Where the symbols take the units:
di: Z476->Z357, Z905->Z971, Z783->Z989, Z169->Z858, Z276->Z681, Z28->Z627, Z357->Z485, Z811->Z369, Z989->Z503, Z975->Z224, Z439->Z421, Z411->Z794, Z485->Z572, Z403->Z429, Z617->Z206, Z171->Z151, Z794->Z865, Z870->Z796, Z681->Z439, Z715->Z906, Z858->Z727, Z19->Z375, Z971->Z659, Z190->Z382, Z421->Z602, Z881->Z96, Z234->Z252, Z252->Z640, Z268->Z870, Z572->Z19, Z241->Z783, Z986->Z113, Z640->Z370, Z627->Z68, Z343->Z715, Z823->Z316, Z429->Z617, Z760->Z625, Z952->Z859, Z239->Z621, Z316->Z781, Z68->Z926, Z273->Z169, Z659->Z986, Z21->Z218, Z524->Z924, Z727->Z21, Z853->Z342, Z611->Z387, Z224->Z881, Z884->Z241, Z494->Z190, Z602->Z171, Z874->Z268, Z796->Z473, Z865->Z239, Z926->Z524, Z185->Z28, Z218->Z905, Z113->Z343, Z948->Z476, Z369->Z760, Z781->Z273, Z342->Z234, Z859->Z975, Z96->Z853, Z625->Z948, Z370->Z611, Z924->Z494, Z621->Z884, Z503->Z20, Z206->Z411, Z20->Z823, Z382->Z744, Z554->Z952, Z473->Z276, Z151->Z403, Z744->Z874, Z906->Z554, Z375->Z185, Z387->Z811
gu: Z476->Z744, Z905->Z342, Z783->Z986, Z169->Z975, Z276->Z884, Z28->Z681, Z357->Z874, Z811->Z524, Z989->Z113, Z975->Z948, Z439->Z783, Z411->Z858, Z485->Z268, Z403->Z316, Z617->Z273, Z171->Z20, Z794->Z727, Z870->Z865, Z681->Z241, Z715->Z387, Z858->Z224, Z19->Z796, Z971->Z234, Z190->Z429, Z421->Z989, Z881->Z357, Z234->Z375, Z252->Z185, Z268->Z794, Z572->Z870, Z241->Z659, Z986->Z640, Z640->Z28, Z627->Z439, Z343->Z611, Z823->Z906, Z429->Z781, Z760->Z494, Z952->Z760, Z239->Z218, Z316->Z554, Z68->Z421, Z273->Z859, Z659->Z252, Z21->Z96, Z524->Z171, Z727->Z881, Z853->Z572, Z611->Z68, Z224->Z476, Z884->Z971, Z494->Z403, Z602->Z503, Z874->Z411, Z796->Z239, Z865->Z21, Z926->Z602, Z185->Z276, Z218->Z853, Z113->Z370, Z948->Z382, Z369->Z924, Z781->Z952, Z342->Z19, Z859->Z625, Z96->Z485, Z625->Z190, Z370->Z627, Z924->Z151, Z621->Z905, Z503->Z343, Z206->Z169, Z20->Z715, Z382->Z617, Z554->Z369, Z473->Z621, Z151->Z823, Z744->Z206, Z906->Z811, Z375->Z473, Z387->Z926
vo: Z476->Z224, Z905->Z621, Z783->Z439, Z169->Z206, Z276->Z185, Z28->Z640, Z357->Z881, Z811->Z906, Z989->Z421, Z975->Z169, Z439->Z627, Z411->Z874, Z485->Z96, Z403->Z494, Z617->Z382, Z171->Z524, Z794->Z268, Z870->Z572, Z681->Z28, Z715->Z20, Z858->Z411, Z19->Z342, Z971->Z884, Z190->Z625, Z421->Z68, Z881->Z727, Z234->Z971, Z252->Z659, Z268->Z485, Z572->Z853, Z241->Z681, Z986->Z783, Z640->Z986, Z627->Z370, Z343->Z503, Z823->Z151, Z429->Z190, Z760->Z952, Z952->Z781, Z239->Z796, Z316->Z403, Z68->Z611, Z273->Z617, Z659->Z241, Z21->Z865, Z524->Z811, Z727->Z794, Z853->Z218, Z611->Z343, Z224->Z858, Z884->Z276, Z494->Z760, Z602->Z926, Z874->Z357, Z796->Z19, Z865->Z870, Z926->Z387, Z185->Z252, Z218->Z239, Z113->Z989, Z948->Z975, Z369->Z554, Z781->Z429, Z342->Z905, Z859->Z273, Z96->Z21, Z625->Z859, Z370->Z113, Z924->Z369, Z621->Z473, Z503->Z602, Z206->Z744, Z20->Z171, Z382->Z948, Z554->Z316, Z473->Z375, Z151->Z924, Z744->Z476, Z906->Z823, Z375->Z234, Z387->Z715
fo: Z476->Z169, Z905->Z796, Z783->Z28, Z169->Z382, Z276->Z234, Z28->Z659, Z357->Z858, Z811->Z20, Z989->Z627, Z975->Z617, Z439->Z640, Z411->Z476, Z485->Z727, Z403->Z369, Z617->Z625, Z171->Z387, Z794->Z357, Z870->Z96, Z681->Z252, Z715->Z602, Z858->Z744, Z19->Z218, Z971->Z473, Z190->Z952, Z421->Z370, Z881->Z411, Z234->Z621, Z252->Z884, Z268->Z881, Z572->Z21, Z241->Z185, Z986->Z681, Z640->Z241, Z627->Z986, Z343->Z421, Z823->Z524, Z429->Z760, Z760->Z316, Z952->Z403, Z239->Z572, Z316->Z924, Z68->Z113, Z273->Z190, Z659->Z276, Z21->Z268, Z524->Z715, Z727->Z874, Z853->Z865, Z611->Z989, Z224->Z206, Z884->Z375, Z494->Z554, Z602->Z611, Z874->Z224, Z796->Z853, Z865->Z485, Z926->Z343, Z185->Z971, Z218->Z870, Z113->Z439, Z948->Z273, Z369->Z823, Z781->Z494, Z342->Z239, Z859->Z429, Z96->Z794, Z625->Z781, Z370->Z783, Z924->Z906, Z621->Z19, Z503->Z68, Z206->Z948, Z20->Z926, Z382->Z859, Z554->Z151, Z473->Z342, Z151->Z811, Z744->Z975, Z906->Z171, Z375->Z905, Z387->Z503

Named rows; a name shown again gets a slightly different row:
Z924: [567,-17,351,490,241,-672,23,307,17,-641,-332,214,-311,-590,-378,271]
Z853: [-278,-204,407,-399,69,177,216,339,280,1078,-16,-37,-431,104,749,-66]
Z375: [493,408,-259,-410,-213,874,-445,-267,-181,418,246,136,472,-258,173,-264]
Z853: [-311,-138,402,-401,58,175,155,303,272,1085,40,-10,-386,114,744,-64]
Z859: [-730,-566,-322,202,181,-526,726,-277,171,-379,-205,-270,47,533,-295,141]
Z905: [754,157,-4,-342,183,871,-224,37,-252,591,-80,245,93,-548,408,109]
Z276: [-749,678,-119,-382,-108,77,-765,-142,344,294,74,-234,391,489,189,-42]
Z744: [504,-733,-82,19,-322,81,933,-26,-75,277,300,160,-247,-507,241,-295]
Z169: [332,-865,129,34,-203,279,1055,174,-299,278,165,42,-487,-177,259,-160]
Z239: [246,-127,439,-415,316,289,83,352,169,1026,-188,147,-414,-276,701,181]
Z268: [-339,-487,-616,-285,90,781,637,-518,-306,275,-73,-148,277,403,194,34]
Z727: [-27,-616,-741,-295,312,543,693,-659,-161,99,-199,-67,389,156,69,189]
Z905: [772,157,-5,-381,120,811,-194,17,-226,655,-134,222,122,-554,403,78]
Z421: [307,722,61,158,120,-611,-832,51,253,-560,-105,221,269,-478,-378,113]
Z975: [204,-863,134,82,-60,330,1031,170,-376,266,14,-74,-520,76,193,-63]
Z96: [-492,-439,-267,-400,-198,719,490,-191,-186,608,156,-188,40,608,382,-184]
Z859: [-717,-583,-346,228,175,-546,707,-252,158,-393,-209,-268,-20,528,-240,155]
Z811: [-412,162,620,441,-198,-948,-281,487,289,-401,45,-110,-486,200,-166,-37]
Z611: [144,688,-118,193,315,-402,-747,-124,91,-735,-256,100,426,-223,-517,265]
Z369: [812,-107,104,477,254,-410,89,82,-136,-724,-220,259,-151,-622,-418,248]
Z276: [-785,654,-154,-343,-46,85,-797,-85,351,292,95,-217,403,508,141,-67]
Z151: [344,8,502,455,230,-877,-23,412,179,-509,-267,201,-445,-438,-302,303]
Z881: [65,-613,-779,-194,337,302,736,-646,21,38,-222,33,431,-58,-36,256]
Z952: [-54,-343,-500,314,-310,-446,381,-499,65,-831,293,24,353,-31,-594,-235]
Z375: [476,422,-318,-438,-241,851,-492,-267,-171,444,277,140,409,-349,213,-258]
Z343: [28,619,-171,240,289,-250,-774,-159,-65,-792,-264,-16,441,81,-606,288]
Z169: [364,-865,138,57,-221,231,1004,107,-274,261,158,41,-480,-156,247,-169]
Z485: [-401,-445,-463,-333,-54,807,567,-336,-243,473,41,-219,250,515,342,-97]
Z485: [-378,-450,-478,-302,-25,791,551,-345,-325,415,86,-254,209,494,247,-58]
Z971: [-224,608,-315,-484,-329,462,-716,-335,137,319,392,-21,633,101,114,-327]
Z948: [-54,-803,118,156,100,297,1063,123,-291,125,-122,-95,-474,291,128,149]
Z343: [48,625,-219,261,273,-275,-762,-154,5,-757,-280,-42,440,-6,-526,282]
Z621: [730,204,-69,-399,37,898,-257,-96,-291,505,42,209,155,-580,289,-64]
Z241: [-558,614,476,-194,314,273,-680,380,-5,447,-196,-233,-118,496,330,242]
Z190: [-544,-444,-507,284,-45,-606,554,-387,242,-665,-15,-158,272,397,-447,18]
Z28: [-126,623,674,-109,175,403,-727,573,-177,446,-136,-111,-320,283,343,94]
Z524: [-524,290,528,378,-313,-817,-267,417,269,-446,173,-174,-402,345,-237,-163]
Z241: [-567,611,497,-167,315,239,-736,421,3,480,-251,-196,-189,502,375,281]
Z794: [-139,-572,-732,-231,285,669,612,-616,-173,215,-180,-142,379,311,110,99]

Where do the symbols, taken in turn from left to right, take each start?
Answer with the unit's row, about right, then its name.
[546,736,335,55,-164,-456,-857,308,237,-186,137,236,44,-625,-70,-158]
di di: [-585,404,207,393,-318,-340,-502,178,-156,-683,232,-272,-49,616,-388,-193] Z715
[488,698,709,30,-224,132,-723,554,-115,288,249,139,-268,-271,165,-202]
fo fo gu di: [116,639,696,-45,-76,410,-740,595,-208,386,80,-28,-389,-29,352,-57] Z986
[418,-15,485,529,291,-883,-57,438,140,-584,-292,172,-422,-407,-317,238]
fo fo vo: [-621,294,465,422,-412,-661,-353,434,107,-471,239,-189,-226,512,-307,-235] Z171
[-67,-578,-737,-242,315,528,634,-595,-113,99,-230,24,415,126,59,191]
di fo: [-328,-494,-594,-320,79,754,601,-542,-292,284,-59,-181,306,383,155,29] Z268
[394,-677,-638,-135,62,-196,787,-522,257,103,-73,239,224,-566,-1,98]
vo gu: [366,-661,-584,-191,52,-165,838,-474,253,94,-49,195,184,-538,65,37] Z411
[-614,350,483,377,-421,-637,-411,427,117,-485,301,-239,-336,488,-248,-215]
gu: [-632,350,382,391,-365,-468,-470,298,-47,-495,264,-264,-189,537,-352,-229] Z20
[-33,649,-200,259,263,-249,-711,-156,-69,-829,-245,13,469,-25,-596,277]
gu fo fo: [498,662,583,36,-280,-54,-844,483,40,132,237,165,-170,-487,124,-145] Z627
[-501,253,489,348,-276,-843,-259,458,192,-436,210,-166,-369,321,-213,-187]
gu di: [339,-6,505,490,246,-870,-65,457,161,-566,-283,187,-407,-418,-303,215] Z151
[888,-136,-81,429,103,-274,150,-41,-268,-795,-177,279,14,-636,-529,117]
di gu vo vo: [-238,-435,-550,273,-255,-584,495,-520,133,-750,218,-67,327,225,-550,-145] Z781
[348,701,85,189,101,-591,-847,21,262,-465,-107,175,271,-506,-380,118]
vo fo: [541,736,336,74,-160,-491,-892,256,203,-169,174,265,61,-616,-142,-110] Z113
[-438,-434,-527,188,-155,-608,502,-471,152,-615,77,-106,329,243,-490,-150]
di gu: [-699,-668,-202,200,296,-369,794,-170,69,-286,-252,-248,-137,603,-178,219] Z273
[589,-767,-217,19,-316,-41,882,-164,84,193,294,231,-163,-545,187,-211]
fo gu fo vo: [-401,-826,25,210,254,50,1027,69,-215,14,-218,-209,-411,477,39,211] Z382
[-780,675,230,-252,197,68,-750,166,263,378,-171,-265,89,587,195,153]
gu: [-808,636,84,-302,171,-37,-692,51,325,328,-57,-233,259,586,221,41] Z185
[284,-661,-722,-150,205,-69,823,-563,214,60,-187,179,321,-408,-41,150]
gu gu: [496,-738,-522,-105,-59,-189,857,-370,233,141,74,264,88,-618,80,-85] Z858
[-24,-82,422,-428,167,216,147,417,195,1023,-114,46,-424,-78,749,40]
fo fo fo: [-172,-518,-684,-239,278,681,619,-584,-147,173,-154,-192,382,319,58,161] Z794
[-457,-248,286,-417,-75,193,241,297,216,1006,129,-82,-377,275,674,-139]
gu fo: [-526,-457,-295,-375,-148,740,523,-235,-150,531,156,-251,62,623,389,-156] Z96
[400,703,725,-40,-292,142,-783,553,-91,203,215,139,-287,-336,208,-176]
fo fo: [-541,598,478,-247,306,236,-702,403,17,447,-290,-239,-154,525,324,178] Z241
[-144,582,702,-137,165,394,-693,536,-187,459,-102,-101,-347,291,379,117]
vo di gu: [517,684,620,-28,-289,-49,-816,573,-10,156,229,170,-211,-483,103,-254] Z627
[245,672,-29,168,211,-461,-804,-46,189,-703,-230,150,384,-303,-453,244]
di di vo: [-421,215,600,408,-163,-1003,-208,554,260,-405,64,-102,-441,228,-146,-64] Z811
[-202,-561,-676,-290,242,682,616,-602,-247,188,-161,-114,359,287,77,97]
gu vo: [-225,-599,-683,-267,241,668,668,-555,-198,169,-154,-140,399,279,44,143] Z794
[648,269,-175,-432,-90,886,-344,-166,-234,482,141,205,369,-455,257,-84]
vo: [509,408,-321,-426,-258,894,-430,-253,-171,398,277,106,504,-353,250,-244] Z375
[-603,-299,31,-344,-240,480,414,41,10,817,251,-183,-240,552,595,-250]
fo: [-451,-484,-429,-351,-87,807,553,-386,-266,413,82,-286,147,539,282,-82] Z485
[-211,582,-368,-441,-320,529,-671,-334,113,319,336,-39,621,74,146,-331]
fo: [655,279,-223,-410,-118,910,-359,-172,-261,454,152,157,328,-517,279,-117] Z473
[529,682,593,-14,-282,-94,-785,513,51,101,245,176,-222,-468,128,-259]
fo vo: [337,640,716,-102,-158,290,-798,592,-187,313,150,111,-386,-172,284,-148] Z783
[10,-310,-604,255,-343,-458,397,-488,78,-797,188,18,382,28,-579,-211]
gu gu gu: [732,-204,-418,386,-164,-233,284,-326,-235,-905,62,152,242,-440,-567,-33] Z403
[-426,-413,-500,252,-149,-624,487,-461,240,-684,148,-137,274,276,-488,-124]
fo fo vo: [622,-223,-365,381,-168,-156,253,-311,-248,-879,48,223,220,-463,-618,-26] Z403
[-544,-462,-502,238,-50,-662,501,-381,206,-591,-15,-178,237,389,-377,-30]
fo vo: [-199,-309,-532,303,-260,-523,443,-503,134,-768,203,-45,325,158,-464,-211] Z781
[-228,-375,-586,263,-267,-613,397,-475,116,-769,229,-33,356,128,-542,-156]
di fo: [-574,-419,-490,257,-72,-629,542,-424,260,-582,18,-141,178,408,-441,-23] Z190
[30,651,708,-115,66,436,-769,571,-218,436,-11,-28,-373,115,320,76]
vo di fo fo: [22,614,655,-100,33,406,-682,581,-175,441,-46,-43,-335,106,412,26] Z640
[-202,115,582,445,-48,-1091,-172,470,336,-375,-58,-7,-461,-5,-265,72]
vo di fo fo: [-232,153,613,446,-44,-1024,-155,525,325,-403,-27,-17,-460,-23,-213,62] Z906
[-169,647,-354,-509,-353,480,-690,-309,145,344,368,-61,533,53,176,-317]
di di vo gu: [181,666,707,-111,-47,382,-716,611,-201,354,64,-12,-370,-13,324,-29] Z986
[-666,-556,-342,230,187,-496,687,-238,120,-409,-156,-220,25,581,-321,193]
di fo fo: [-701,-456,-401,208,29,-618,554,-361,259,-515,-112,-231,140,503,-369,67] Z625
[276,-324,-533,341,-313,-370,342,-459,-71,-864,223,136,335,-237,-598,-206]
fo fo: [625,-18,311,485,334,-691,78,230,-41,-635,-311,210,-302,-526,-345,311] Z924
[-364,627,592,-100,285,342,-732,468,-97,439,-190,-145,-298,387,368,156]
fo fo di vo: [-318,554,570,-153,342,318,-720,510,-94,496,-264,-172,-211,444,341,248] Z681
[545,-791,-72,39,-371,89,915,-43,-49,269,253,218,-324,-457,203,-276]
gu: [479,-800,46,26,-304,187,967,56,-172,308,275,157,-388,-358,209,-283] Z206
[544,698,322,68,-197,-473,-844,243,218,-159,155,253,43,-597,-179,-145]
gu vo vo: [417,726,172,107,-109,-572,-823,101,273,-357,-12,247,195,-564,-268,10] Z989
[-569,-384,-151,-380,-207,593,431,-84,-68,718,223,-234,-122,575,504,-191]
vo di fo gu: [-561,-259,213,-430,-220,280,339,216,147,932,234,-219,-312,420,647,-199] Z870
[325,-683,-710,-204,204,-46,802,-605,198,39,-128,156,330,-350,13,142]
vo di: [-419,-447,-437,-322,-34,773,589,-383,-298,402,88,-217,193,496,246,-79] Z485
[509,649,598,61,-345,-68,-839,492,10,140,251,201,-224,-451,72,-190]
gu di: [355,721,68,152,108,-550,-798,72,224,-495,-56,208,276,-503,-378,119] Z421
[356,668,25,192,60,-551,-850,14,256,-532,-129,232,290,-446,-431,110]
vo vo di di: [-404,190,616,380,-141,-965,-218,479,292,-365,61,-121,-413,153,-244,-108] Z811
